Below are the code and all the weights of a small trained network. Each question names an input and a target symbol and asks about switching units off, where a switched-off unit gives its printed mean instead of its output.

import numpy as np


def w(rows, s, z=0):
    codes = np.array(rows[::2]) - 128.0
    scale = np.full(codes.shape[1], s)
    scale[-1] = z or s
    return codes * scale


def f(y):
    return np.maximum(y, 0)


def softmax(a):
    e = np.exp(a - a.max(-1, keepdims=True))
    return e / e.sum(-1, keepdims=True)


def log_softmax(a):
    a = a - a.max(-1, keepdims=True)
    return a - np.log(np.exp(a).sum(-1, keepdims=True))


def net(x, mask):
    ids = ['αγεζηθλμξσ'.index(c) for c in x.split()]
    T = len(ids)
    res = E[ids] + P[:T]
    u = 0
    for l in range(2):
        q, k, v = (res @ M[l].T for M in (Q, K, V))
        z = softmax(np.where(np.tri(T) > 0, q @ k.T / 3**0.5, -1e9)) @ v
        res = res + np.where(mask[u], z, O[l][:, -1]) @ O[l][:, :-1]
        u += 1
        y = f(res @ A[l][:, :-1].T + A[l][:, -1])
        res = res + np.where(mask[u : u + 8], y, B[l][:, -1]) @ B[l][:, :-1]
        u += 8
    return log_softmax(res[-1] @ U[:, :-1].T + U[:, -1])


Q, K, V, O, A, B = {}, {}, {}, {}, {}, {}
E = w([
[77,109,89,135,146,197,142,177,87,148,78,87],'α',
[183,68,102,172,143,99,184,164,151,175,167,171],'γ',
[135,152,123,155,92,59,86,140,162,75,119,164],'ε',
[191,72,182,152,11,113,203,136,132,183,98,109],'ζ',
[85,113,110,198,138,17,149,142,141,167,145,96],'η',
[73,163,106,65,178,131,160,135,126,143,102,223],'θ',
[101,134,150,110,116,147,239,121,102,205,165,97],'λ',
[208,123,119,122,140,143,114,91,177,85,88,106],'μ',
[88,227,153,67,85,125,120,115,157,111,141,95],'ξ',
[173,65,120,102,137,86,210,93,160,200,53,208],'σ',
],0.013)
P = w([
[131,96,77,118,86,159,156,160,88,46,126,115],'0',
[161,177,161,168,160,109,125,85,84,139,138,141],'1',
[37,51,197,116,177,131,187,146,247,118,77,143],'2',
[114,163,77,91,50,140,154,196,143,144,81,107],'3',
[180,157,168,130,162,110,87,98,70,151,140,131],'4',
[46,40,156,116,140,173,149,98,211,169,118,140],'5',
[150,173,59,92,47,132,178,205,178,140,106,115],'6',
[176,138,175,108,174,102,48,106,61,172,133,126],'7',
[33,57,185,122,132,168,162,113,202,127,102,144],'8',
[170,198,45,86,35,115,203,212,215,145,144,104],'9',
[179,122,194,75,178,101,11,117,59,186,127,123],'10',
[28,71,192,138,126,166,192,88,195,113,95,140],'11',
],0.013)
Q[0] = w([
[88,99,124,116,101,136,172,190,228,122,81,95],'L0H1',
[194,133,188,122,142,112,94,110,70,164,167,154],'L0H1',
[250,224,59,109,111,67,122,176,5,170,98,108],'L0H1',
],0.012)
K[0] = w([
[146,118,43,160,90,126,205,161,109,84,136,149],'L0H1',
[165,126,167,82,144,125,69,161,118,169,121,117],'L0H1',
[115,23,209,95,161,96,79,108,9,104,156,134],'L0H1',
],0.011)
V[0] = w([
[216,151,90,173,84,254,45,188,118,77,192,47],'L0H1',
[106,166,207,248,53,38,123,105,131,146,195,92],'L0H1',
[95,128,184,79,113,217,156,150,77,209,153,64],'L0H1',
],0.0062)
O[0] = w([
[115,157,85,210,57,254,63,97,135,237,156,158,11],'L0H1',
[138,96,207,92,149,186,60,227,143,129,133,126,84],'L0H1',
[80,211,187,238,140,159,237,151,201,91,102,165,237],'L0H1',
],0.0088,0.0012)
A[0] = w([
[175,173,109,180,225,164,44,103,63,125,128,1,28],'L0N1',
[137,214,182,127,178,97,115,135,74,101,237,179,92],'L0N2',
[218,138,146,165,159,122,171,110,51,197,195,151,32],'L0N3',
[125,160,21,170,34,158,153,104,134,140,129,163,149],'L0N4',
[146,183,115,101,213,153,91,88,48,79,101,174,3],'L0N5',
[162,142,123,57,171,161,168,110,119,186,115,177,114],'L0N6',
[33,155,90,59,90,160,150,141,110,109,122,160,51],'L0N7',
[81,82,69,156,130,141,206,183,102,183,167,45,28],'L0N8',
],0.0077,0.003)
B[0] = w([
[147,189,175,248,89,37,200,78,141,92,29,93,161],'L0N1',
[123,168,133,109,105,191,7,45,109,246,155,112,186],'L0N2',
[78,53,130,130,137,26,104,111,203,124,138,130,167],'L0N3',
[166,184,140,88,227,147,157,153,29,167,120,130,254],'L0N4',
[109,208,115,152,142,139,121,117,124,57,143,254,154],'L0N5',
[133,156,146,148,79,99,60,135,152,88,170,95,198],'L0N6',
[163,89,82,229,158,48,104,147,158,99,136,80,191],'L0N7',
[130,130,113,120,139,69,68,122,178,105,86,207,217],'L0N8',
],0.008,0.0068)
Q[1] = w([
[77,100,202,171,163,193,87,47,32,146,189,111],'L1H1',
[159,101,165,126,187,104,44,35,2,135,152,163],'L1H1',
[39,2,206,155,222,145,164,14,200,103,161,126],'L1H1',
],0.0074)
K[1] = w([
[87,188,239,127,150,147,79,74,217,202,74,82],'L1H1',
[92,87,206,139,246,92,2,13,164,156,23,170],'L1H1',
[179,181,118,91,120,35,145,209,249,215,170,131],'L1H1',
],0.0073)
V[1] = w([
[131,144,42,146,144,118,96,254,98,73,106,177],'L1H1',
[150,180,113,90,100,185,153,107,94,92,137,13],'L1H1',
[45,160,90,175,220,108,73,154,156,96,205,42],'L1H1',
],0.0069)
O[1] = w([
[160,105,172,172,96,108,105,98,103,148,119,218,252],'L1H1',
[155,205,164,100,178,120,29,105,198,122,91,94,55],'L1H1',
[213,124,103,255,190,86,100,167,166,108,179,88,120],'L1H1',
],0.01,0.0032)
A[1] = w([
[96,64,186,153,123,164,150,179,164,93,172,141,35],'L1N1',
[148,80,85,111,65,133,43,92,124,159,154,140,171],'L1N2',
[174,152,175,204,133,199,116,126,169,191,98,165,64],'L1N3',
[42,112,125,171,45,190,180,95,214,99,146,163,33],'L1N4',
[148,135,1,102,107,156,89,130,18,205,129,148,146],'L1N5',
[161,22,118,109,67,111,74,182,148,152,176,68,71],'L1N6',
[180,155,128,91,107,116,20,131,112,154,133,105,2],'L1N7',
[200,103,72,185,103,77,175,109,94,97,154,139,65],'L1N8',
],0.0084,0.0064)
B[1] = w([
[180,102,216,83,153,148,100,137,157,180,62,119,177],'L1N1',
[128,146,65,192,37,119,125,164,90,166,191,135,205],'L1N2',
[75,126,89,93,168,110,111,137,79,50,185,142,229],'L1N3',
[187,145,51,117,188,110,62,151,89,125,129,51,206],'L1N4',
[105,106,203,136,143,113,130,126,192,104,180,87,254],'L1N5',
[100,224,89,118,156,200,87,187,157,2,68,139,192],'L1N6',
[137,100,86,91,148,141,194,115,53,175,60,129,205],'L1N7',
[122,130,101,86,106,221,104,88,171,118,90,81,227],'L1N8',
],0.0095,0.0077)
U = w([
[109,163,147,123,138,109,67,76,131,102,208,184,91],'α',
[121,106,166,150,111,139,166,114,179,163,210,61,253],'γ',
[172,113,99,160,81,102,114,125,59,193,163,132,211],'ε',
[118,147,238,127,96,157,119,150,154,144,90,177,182],'ζ',
[105,141,67,118,70,148,108,165,144,96,155,107,112],'η',
[173,145,126,174,84,132,123,34,181,141,91,111,156],'θ',
[98,174,97,198,136,164,254,153,88,147,86,182,171],'λ',
[115,161,100,78,145,174,82,87,116,191,99,125,40],'μ',
[234,130,101,143,181,50,137,177,89,88,116,77,19],'ξ',
[110,110,105,71,96,65,178,123,112,76,137,104,81],'σ',
],0.0062,0.004)

Each question gives the input, a string of symbols that net reads in full, and the target symbol t.
The units are the heads (3 rows each of Q, K, V and O) and the neurons (one row each of A and B). Each row of codes is followed by its name. A weight is (code - 128) times the scale printed after its matrix; where a second scale follows, it is the last column's (O, A, B and U).
mask holds one flag per unit, layer by layer, with each layer's heads first. A switched-off unit (its flag False) gives its mean, the last column of its rows in O or B, instead of its output. The means were averaged over made-up inputs and are rounded, as every weight is.
A unit's drop is (log p(t) with every unit on - log p(t) with that unit switched off) / (log p(t) with every unit on - log p(t) with every unit switched off).
The circuit of an input: a set's keep is (log p(t) with only the set's units on - log p(t) with every unit switched off) / (log p(t) with every unit on - log p(t) with every unit switched off). Starting from the 12 units with the biggest drops (on a tie, the unit counted first), units are removed one at a time, each time the one whose removal leaves the highest keep (on an exact tie, the one counted first), for as long as the keep stays at least 0.8.
circuit, biggest first: the units of the circuit, biggest drop first
unit that matters most: the unit with the biggest drop
k most important neurons: the k neurons with the biggest drops, biggest first
k most important neurons of layer l: the k neurons of layer l with the biggest drops, biggest first
input μ λ ξ μ α, target λ: circuit, biggest first => L0H1, L0N1
input λ γ λ ε, target λ: 2 most important neurons of layer 0 => L0N4, L0N8
input θ λ λ ξ ξ λ θ, target θ: circuit, biggest first => L1N8, L1H1, L0N7, L0H1
input λ ξ α ξ, target λ: circuit, biggest first => L0H1, L0N4
input ε γ ε λ μ, target θ: unit that matters most => L0N1
input μ λ ζ μ η θ θ λ ζ σ, target μ: circuit, biggest first => L1H1, L0N4, L0H1
input ε ε γ, target η: 2 most important neurons of layer 1 => L1N6, L1N2
input η λ λ λ ζ λ σ ζ σ ζ γ ε, target μ: circuit, biggest first => L1N4, L1H1, L0H1
input σ λ ξ λ ξ ε ζ λ λ λ λ ε, target ξ: circuit, biggest first => L1N4, L0H1, L0N4
input θ ε σ λ η η ε, target θ: circuit, biggest first => L1N8, L1H1, L0H1, L0N7
input γ ε ξ λ α ξ η λ α σ, target γ: 2 most important neurons => L1N5, L0N4
input η α γ ε ε η ε λ λ η, target η: 3 most important neurons of layer 1 => L1N6, L1N8, L1N2
input ε λ λ ξ λ γ ξ ζ, target ζ: circuit, biggest first => L0H1, L1N4
input ε λ μ σ θ ε λ, target ε: circuit, biggest first => L0H1, L1N2
input γ λ μ η ζ σ ζ λ ε ζ ε ξ, target μ: circuit, biggest first => L1N4, L1H1
input ξ μ λ λ λ η λ ζ ε μ σ η, target γ: circuit, biggest first => L0H1, L1N5, L1H1, L0N4
input λ λ α, target ξ: unit that matters most => L1N4
input α ε λ, target λ: 2 most important neurons => L0N4, L0N2
input ε λ γ α θ, target α: circuit, biggest first => L0N5, L0N2, L0H1
input ξ μ μ η λ ξ ζ σ ε γ, target ξ: 2 most important neurons of layer 0 => L0N4, L0N8
input λ γ λ ε ζ η α η θ, target λ: 2 most important neurons => L0N4, L0N2
input λ ε ε θ γ θ θ γ, target η: circuit, biggest first => L1N6, L0N3, L1H1, L1N8
input α ε γ ε λ ε, target η: circuit, biggest first => L0H1, L1N6, L0N4, L1N2
input λ λ λ, target ξ: unit that matters most => L1N4
input ζ λ η, target μ: 2 most important neurons => L1N4, L0N2
input η μ ε ζ ε λ λ, target η: 2 most important neurons => L1N6, L0N4
input ε ξ μ λ ε ξ ε λ, target γ: unit that matters most => L1H1
input λ ε ζ ζ ε ε μ λ μ λ λ σ, target ξ: 2 most important neurons of layer 0 => L0N8, L0N4
